Below are the code and all the weights of a small trained network. Each question names an input and a target symbol and asks about switching units off, where a switched-off unit gives its printed mean instead of its output.

import numpy as np


def w(rows, s, z=0):
    codes = np.array(rows[::2]) - 128.0
    scale = np.full(codes.shape[1], s)
    scale[-1] = z or s
    return codes * scale


def norm(h):
    return h / np.sqrt((h * h).mean(-1, keepdims=True) + 1e-5)


def f(y):
    return np.maximum(y, 0)


def softmax(a):
    e = np.exp(a - a.max(-1, keepdims=True))
    return e / e.sum(-1, keepdims=True)


def log_softmax(a):
    a = a - a.max(-1, keepdims=True)
    return a - np.log(np.exp(a).sum(-1, keepdims=True))


def net(x, mask):
    ids = ['αβεζθλξπστφψω'.index(c) for c in x.split()]
    T = len(ids)
    res = E[ids] + P[:T]
    u = 0
    for l in range(2):
        r = norm(res)
        for j in range(3):
            rows = slice(2 * j, 2 * j + 2)
            q, k, v = (r @ M[l][rows].T for M in (Q, K, V))
            z = softmax(np.where(np.tri(T) > 0, q @ k.T / 2**0.5, -1e9)) @ v
            o = O[l][rows]
            res = res + np.where(mask[u + j], z, o[:, -1]) @ o[:, :-1]
        u += 3
        y = f(norm(res) @ A[l][:, :-1].T + A[l][:, -1])
        res = res + np.where(mask[u : u + 16], y, B[l][:, -1]) @ B[l][:, :-1]
        u += 16
    return log_softmax(norm(res)[-1] @ U[:, :-1].T + U[:, -1])


Q, K, V, O, A, B = {}, {}, {}, {}, {}, {}
E = w([
[109,88,109,142,118,175],'α',
[109,146,157,94,145,143],'β',
[152,137,91,96,100,110],'ε',
[137,165,126,154,145,89],'ζ',
[142,121,118,133,91,183],'θ',
[157,134,89,174,98,144],'λ',
[82,234,45,68,160,254],'ξ',
[141,198,162,144,152,55],'π',
[136,144,155,188,130,131],'σ',
[90,123,163,108,154,141],'τ',
[117,109,169,145,108,167],'φ',
[93,109,136,118,149,158],'ψ',
[172,159,128,159,90,104],'ω',
],0.019)
P = w([
[141,177,140,102,135,182],'0',
[88,214,179,115,89,183],'1',
[170,174,149,91,173,234],'2',
[67,206,134,154,134,147],'3',
[161,138,157,108,166,175],'4',
[60,183,136,138,131,134],'5',
[174,123,160,118,182,165],'6',
[32,187,156,138,81,116],'7',
[239,89,156,111,208,188],'8',
[11,169,125,150,75,88],'9',
[159,79,173,113,195,132],'10',
[98,122,135,162,160,126],'11',
],0.011)
Q[0] = w([
[10,154,100,158,58,86],'0.h1',
[167,91,91,57,117,104],'0.h1',
[21,171,114,155,57,107],'0.h2',
[169,104,141,88,101,103],'0.h2',
[212,106,126,99,173,165],'0.h3',
[141,114,133,154,200,62],'0.h3',
],0.011)
K[0] = w([
[244,92,178,125,182,161],'0.h1',
[127,223,162,136,91,179],'0.h1',
[254,74,140,109,222,145],'0.h2',
[115,226,83,102,133,183],'0.h2',
[46,147,142,146,59,99],'0.h3',
[120,108,174,115,83,119],'0.h3',
],0.0091)
V[0] = w([
[50,5,80,72,91,109],'0.h1',
[223,167,97,173,40,254],'0.h1',
[69,51,100,249,206,202],'0.h2',
[108,137,248,62,88,226],'0.h2',
[82,65,9,57,173,195],'0.h3',
[29,91,246,115,187,149],'0.h3',
],0.0084)
O[0] = w([
[225,188,96,102,31,105,30],'0.h1',
[247,73,177,114,158,106,250],'0.h1',
[163,154,252,44,115,217,153],'0.h2',
[68,99,115,164,2,72,215],'0.h2',
[191,169,95,28,115,109,98],'0.h3',
[77,109,144,148,38,174,129],'0.h3',
],0.0076,0.011)
A[0] = w([
[30,53,108,2,198,92,145],'0.n1',
[132,121,21,86,199,203,76],'0.n2',
[58,170,140,137,81,92,141],'0.n3',
[128,176,133,156,136,117,109],'0.n4',
[103,57,133,15,96,96,195],'0.n5',
[110,151,111,54,52,63,92],'0.n6',
[99,169,220,172,147,118,250],'0.n7',
[68,171,114,120,177,76,157],'0.n8',
[49,219,111,101,168,250,202],'0.n9',
[179,76,97,62,67,119,59],'0.n10',
[69,96,166,84,140,113,133],'0.n11',
[116,129,135,179,147,22,248],'0.n12',
[98,177,215,143,155,104,202],'0.n13',
[161,165,121,192,121,185,160],'0.n14',
[59,198,35,143,119,90,91],'0.n15',
[142,63,166,111,71,81,208],'0.n16',
],0.0075,0.0025)
B[0] = w([
[115,82,90,145,110,239,172],'0.n1',
[167,212,132,57,42,131,144],'0.n2',
[121,3,74,116,94,155,165],'0.n3',
[46,223,64,163,54,115,135],'0.n4',
[46,53,147,93,147,140,172],'0.n5',
[178,140,91,209,196,85,147],'0.n6',
[199,140,51,200,53,197,255],'0.n7',
[255,129,109,164,111,135,152],'0.n8',
[200,249,99,95,94,117,175],'0.n9',
[72,103,147,68,123,5,151],'0.n10',
[166,42,116,205,200,144,178],'0.n11',
[127,51,124,153,94,199,202],'0.n12',
[250,120,90,142,46,214,214],'0.n13',
[109,129,137,48,78,178,165],'0.n14',
[91,93,184,44,136,196,140],'0.n15',
[215,39,69,112,133,62,217],'0.n16',
],0.0046,0.007)
Q[1] = w([
[136,87,198,117,136,133],'1.h1',
[60,190,242,98,212,102],'1.h1',
[167,128,217,73,39,189],'1.h2',
[204,50,110,85,144,158],'1.h2',
[170,2,106,25,153,196],'1.h3',
[144,81,145,104,127,157],'1.h3',
],0.0075)
K[1] = w([
[154,123,240,98,189,179],'1.h1',
[70,35,255,165,122,56],'1.h1',
[79,188,104,72,145,203],'1.h2',
[175,146,199,157,163,184],'1.h2',
[115,248,41,128,135,252],'1.h3',
[118,228,158,64,72,192],'1.h3',
],0.0076)
V[1] = w([
[180,96,134,188,97,62],'1.h1',
[84,143,70,70,97,160],'1.h1',
[157,49,122,254,151,135],'1.h2',
[121,96,153,90,62,132],'1.h2',
[136,194,119,64,149,153],'1.h3',
[66,162,134,54,193,135],'1.h3',
],0.0084)
O[1] = w([
[1,242,192,186,84,150,165],'1.h1',
[235,151,173,75,226,158,87],'1.h1',
[151,120,101,29,76,49,255],'1.h2',
[106,125,63,140,154,28,153],'1.h2',
[30,55,46,175,70,152,79],'1.h3',
[36,111,80,26,48,59,44],'1.h3',
],0.0054,0.0091)
A[1] = w([
[216,83,23,141,123,169,199],'1.n1',
[140,176,150,219,83,112,128],'1.n2',
[46,210,52,144,171,162,254],'1.n3',
[157,171,199,146,166,132,78],'1.n4',
[157,239,50,166,125,93,145],'1.n5',
[144,166,111,70,69,114,245],'1.n6',
[162,111,149,109,59,120,180],'1.n7',
[10,90,71,167,107,124,163],'1.n8',
[105,131,160,178,196,193,129],'1.n9',
[162,173,133,156,119,80,86],'1.n10',
[167,82,84,183,63,75,144],'1.n11',
[146,114,99,54,82,132,175],'1.n12',
[107,123,173,139,117,159,170],'1.n13',
[133,58,169,153,137,103,64],'1.n14',
[109,96,60,176,180,126,177],'1.n15',
[128,90,185,52,178,129,188],'1.n16',
],0.011,0.0027)
B[1] = w([
[43,174,187,107,188,173,255],'1.n1',
[102,98,24,79,153,172,206],'1.n2',
[254,177,112,66,72,130,148],'1.n3',
[184,126,44,111,180,153,166],'1.n4',
[80,202,220,69,135,91,146],'1.n5',
[146,222,130,159,111,140,163],'1.n6',
[92,181,82,99,142,78,223],'1.n7',
[199,95,30,99,149,113,171],'1.n8',
[149,159,86,180,130,74,195],'1.n9',
[93,98,145,85,127,163,150],'1.n10',
[94,39,198,100,159,122,245],'1.n11',
[59,205,143,183,167,136,169],'1.n12',
[123,200,58,172,94,178,184],'1.n13',
[166,166,200,114,108,119,215],'1.n14',
[48,190,121,100,157,72,173],'1.n15',
[154,123,24,107,126,168,171],'1.n16',
],0.0074,0.0094)
U = w([
[93,51,78,76,137,118,91],'α',
[92,176,75,163,192,118,90],'β',
[125,111,102,56,167,82,134],'ε',
[97,137,190,232,223,66,161],'ζ',
[26,180,143,112,104,123,118],'θ',
[23,181,210,110,220,77,32],'λ',
[174,202,132,15,93,121,252],'ξ',
[255,109,126,94,223,132,51],'π',
[148,127,178,232,123,155,80],'σ',
[73,110,67,99,88,131,147],'τ',
[115,60,201,148,60,113,180],'φ',
[102,130,40,145,172,107,188],'ψ',
[172,80,254,98,140,79,136],'ω',
],0.0092,0.0016)

Each question gives the input, a string of symbols that net reads in full, and the target symbol t.
The units are the heads (2 rows each of Q, K, V and O) and the neurons (one row each of A and B). Each row of codes is followed by its name. A weight is (code - 128) times the scale printed after its matrix; where a second scale follows, it is the last column's (O, A, B and U).
mask holds one flag per unit, layer by layer, with each layer's heads first. A switched-off unit (its flag False) gives its mean, the last column of its rows in O or B, instead of its output. The means were averaged over made-up inputs and are rounded, as every weight is.
A unit's drop is (log p(t) with every unit on - log p(t) with that unit switched off) / (log p(t) with every unit on - log p(t) with every unit switched off).
unit that matters most: the unit with the biggest drop
k most important neurons: the k neurons with the biggest drops, biggest first
k most important neurons of layer l: the k neurons of layer l with the biggest drops, biggest first
heads that matter: for each layer, one digit per head in row order, 1 if its drop is at least 0.15 and else 0, layers parted by /
drop of u: that unit's drop, to one decimal
input ζ ω π α σ ψ, target σ: 3 most important neurons of layer 1 : (1.n2; 1.n7; 1.n1)
input α ψ α λ λ α α ω θ α, target ω: unit that matters most : 0.h1
input π ω λ φ θ ε φ α, target φ: heads that matter : 010 / 100
input β θ β ω ζ σ θ α σ λ, target σ: heads that matter : 111 / 001
input ψ λ ε ω α λ ε λ, target λ: heads that matter : 001 / 000
input λ λ ζ φ τ, target φ: heads that matter : 011 / 100
input ε ω σ π α τ λ α φ ψ, target φ: heads that matter : 110 / 000
input α λ ψ σ λ τ, target π: heads that matter : 100 / 000
input ω λ ω σ α, target σ: heads that matter : 001 / 100
input φ ξ λ ω, target ω: heads that matter : 100 / 001
input τ α π, target ξ: 2 most important neurons : (1.n2; 1.n5)
input α π λ, target ψ: heads that matter : 111 / 000
input β φ β σ θ α, target ω: 2 most important neurons of layer 1 : (1.n14; 1.n2)
input θ ω π φ α α, target ξ: heads that matter : 110 / 001
input λ α φ, target ξ: heads that matter : 101 / 000
input λ σ σ λ ζ ω α, target ζ: unit that matters most : 0.h3
input λ ψ ζ τ π λ ω τ α β, target ξ: heads that matter : 110 / 000
input θ λ λ λ λ π ε β σ τ ψ, target τ: heads that matter : 101 / 000
input α ω ω ε ζ, target λ: 2 most important neurons of layer 1 : (1.n5; 1.n15)
input φ π ψ ω β π λ λ τ σ, target τ: most important neuron of layer 0 : (0.n3)
input σ θ β φ α ξ, target ξ: 2 most important neurons : (1.n3; 0.n9)
input λ τ φ α τ σ ω φ α φ λ π, target π: 2 most important neurons of layer 1 : (1.n2; 1.n4)
input θ σ α ξ π φ τ α ε λ, target λ: drop of 0.h2 : 0.1
input ω α ζ, target ξ: drop of 0.h1 : 0.3
input λ π α, target ψ: drop of 1.h1 : 0.2
